Here is a tiny trained network, its code and every weight. The questions are about switching its units off for an input and a class, where a switched-off unit gives its printed mean instead of its output.

import numpy as np


def w(rows, s, z=0):
    codes = np.array(rows[::2]) - 128.0
    scale = np.full(codes.shape[1], s)
    scale[-1] = z or s
    return codes * scale


def norm(h):
    return h / np.sqrt((h * h).mean(-1, keepdims=True) + 1e-5)


def f(y):
    return y / 2 * (1 + np.tanh(0.7978845608 * (y + 0.044715 * y**3)))


def log_softmax(a):
    a = a - a.max(-1, keepdims=True)
    return a - np.log(np.exp(a).sum(-1, keepdims=True))


def net(x, mask):
    res = np.array(x, float).reshape(1, 4) / 4 @ E
    u = 0
    for l in range(3):
        y = f(norm(res) @ A[l][:, :-1].T + A[l][:, -1])
        res = res + np.where(mask[u : u + 7], y, B[l][:, -1]) @ B[l][:, :-1]
        u += 7
    return log_softmax(norm(res)[-1] @ U[:, :-1].T + U[:, -1])


A, B = {}, {}
E = w([
[136,173,153,198,33,178],'x0',
[99,183,83,38,67,158],'x1',
[162,166,112,196,159,156],'x2',
[148,124,1,113,155,165],'x3',
],0.0021)
A[0] = w([
[141,140,165,118,129,138,159],'L0N0',
[143,92,99,150,195,161,108],'L0N1',
[127,109,64,103,103,156,84],'L0N2',
[102,150,115,175,81,146,79],'L0N3',
[86,170,140,146,93,157,7],'L0N4',
[78,177,147,157,32,162,54],'L0N5',
[51,120,255,83,28,94,68],'L0N6',
],0.0036,0.0018)
B[0] = w([
[122,179,111,111,144,133,150],'L0N0',
[146,111,161,124,164,36,145],'L0N1',
[115,161,132,83,155,146,134],'L0N2',
[162,167,165,110,111,185,133],'L0N3',
[167,60,117,153,122,206,104],'L0N4',
[251,86,122,152,111,136,176],'L0N5',
[252,54,234,3,141,33,252],'L0N6',
],0.0026,0.0018)
A[1] = w([
[128,129,184,135,22,163,123],'L1N0',
[185,88,173,134,98,120,210],'L1N1',
[115,160,34,52,137,150,85],'L1N2',
[156,114,139,160,140,157,25],'L1N3',
[112,92,137,162,3,151,2],'L1N4',
[95,123,28,20,91,167,30],'L1N5',
[109,52,150,78,184,89,244],'L1N6',
],0.0044,0.00098)
B[1] = w([
[177,101,111,84,158,116,196],'L1N0',
[111,221,112,108,150,128,213],'L1N1',
[45,173,115,112,88,85,209],'L1N2',
[110,150,139,140,141,121,119],'L1N3',
[166,127,140,65,100,134,142],'L1N4',
[2,223,112,187,120,107,221],'L1N5',
[200,166,91,95,68,136,254],'L1N6',
],0.0042,0.0021)
A[2] = w([
[134,113,77,128,171,128,161],'L2N0',
[149,152,68,161,107,194,140],'L2N1',
[105,132,171,177,149,143,8],'L2N2',
[162,144,199,157,148,108,198],'L2N3',
[186,142,125,142,33,255,116],'L2N4',
[114,115,133,225,134,182,106],'L2N5',
[128,101,223,20,118,95,168],'L2N6',
],0.0052,0.0015)
B[2] = w([
[171,71,174,120,79,105,145],'L2N0',
[149,157,193,93,118,84,165],'L2N1',
[80,151,106,157,148,197,107],'L2N2',
[119,135,59,116,106,171,196],'L2N3',
[223,179,165,19,107,15,195],'L2N4',
[125,195,211,138,94,210,150],'L2N5',
[212,252,149,83,33,161,255],'L2N6',
],0.004,0.0031)
U = w([
[94,70,156,109,132,153,3],'0',
[133,134,176,221,156,196,161],'1',
[103,74,146,117,130,143,39],'2',
[172,18,69,148,191,67,142],'3',
[224,187,170,63,68,117,197],'4',
[10,168,65,110,106,99,178],'5',
],0.011,0.0052)

Each question gives the input, the list of numbers given to net, and the class t.
The units are the neurons (one row each of A and B). Each row of codes is followed by its name. A weight is (code - 128) times the scale printed after its matrix; where a second scale follows, it is the last column's (A, B and U).
mask holds one flag per neuron, layer by layer. A switched-off neuron (its flag False) gives its mean, the last column of its row in B, instead of its output. The means were averaged over made-up inputs and are rounded, as every weight is.
A unit's drop is (log p(t) with every unit on - log p(t) with that unit switched off) / (log p(t) with every unit on - log p(t) with every unit switched off).
The circuit of an input: a set's keep is (log p(t) with only the set's units on - log p(t) with every unit switched off) / (log p(t) with every unit on - log p(t) with every unit switched off). Starting from the 12 units with the biggest drops (on a tie, the unit counted first), units are removed one at a time, each time the one whose removal leaves the highest keep (on an exact tie, the one counted first), for as long as the keep stays at least 0.8.
units of the circuit, in order: the units of the circuit, biggest drop first
k most important neurons: the k neurons with the biggest drops, biggest first
top k neurons in layer l: the k neurons of layer l with the biggest drops, biggest first
drop when u is switched off: that unit's drop, to one decimal
input [-5,-4,-2,3], class 3: units of the circuit, in order => (L0N6 L2N6)
input [-2,-4,6,8], class 3: 4 most important neurons => (L2N6 L0N1 L1N5 L2N0)
input [4,6,-4,4], class 5: units of the circuit, in order => (L1N5)
input [-6,1,4,2], class 3: top 3 neurons in layer 2 => (L2N6 L2N5 L2N0)
input [3,-6,2,8], class 1: units of the circuit, in order => (L2N5 L1N6 L2N6)
input [2,-8,-5,7], class 3: 3 most important neurons => (L2N6 L1N5 L0N1)
input [-8,-2,1,3], class 3: 2 most important neurons => (L2N6 L0N6)
input [-2,1,5,3], class 5: 2 most important neurons => (L0N6 L1N2)
input [-6,-2,4,-1], class 3: 2 most important neurons => (L0N6 L2N6)
input [-8,-1,1,1], class 3: top 2 neurons in layer 2 => (L2N6 L2N4)
input [-6,-2,2,5], class 3: 2 most important neurons => (L2N6 L0N1)
input [-1,-7,5,1], class 1: 2 most important neurons => (L2N5 L0N6)
input [1,-1,8,6], class 1: top 2 neurons in layer 1 => (L1N6 L1N4)
input [1,-6,-4,5], class 3: units of the circuit, in order => (L2N6)
input [-8,-2,6,-3], class 3: 2 most important neurons => (L0N6 L2N6)
input [4,-7,7,-4], class 1: 2 most important neurons => (L2N6 L1N6)
input [-4,-8,3,-8], class 1: drop when L0N6 is switched off => 0.2
input [4,-8,2,0], class 1: drop when L2N0 is switched off => 0.0
input [-4,-5,2,6], class 3: drop when L2N6 is switched off => 0.1
input [-2,-6,-1,4], class 3: most important neuron => (L2N6)
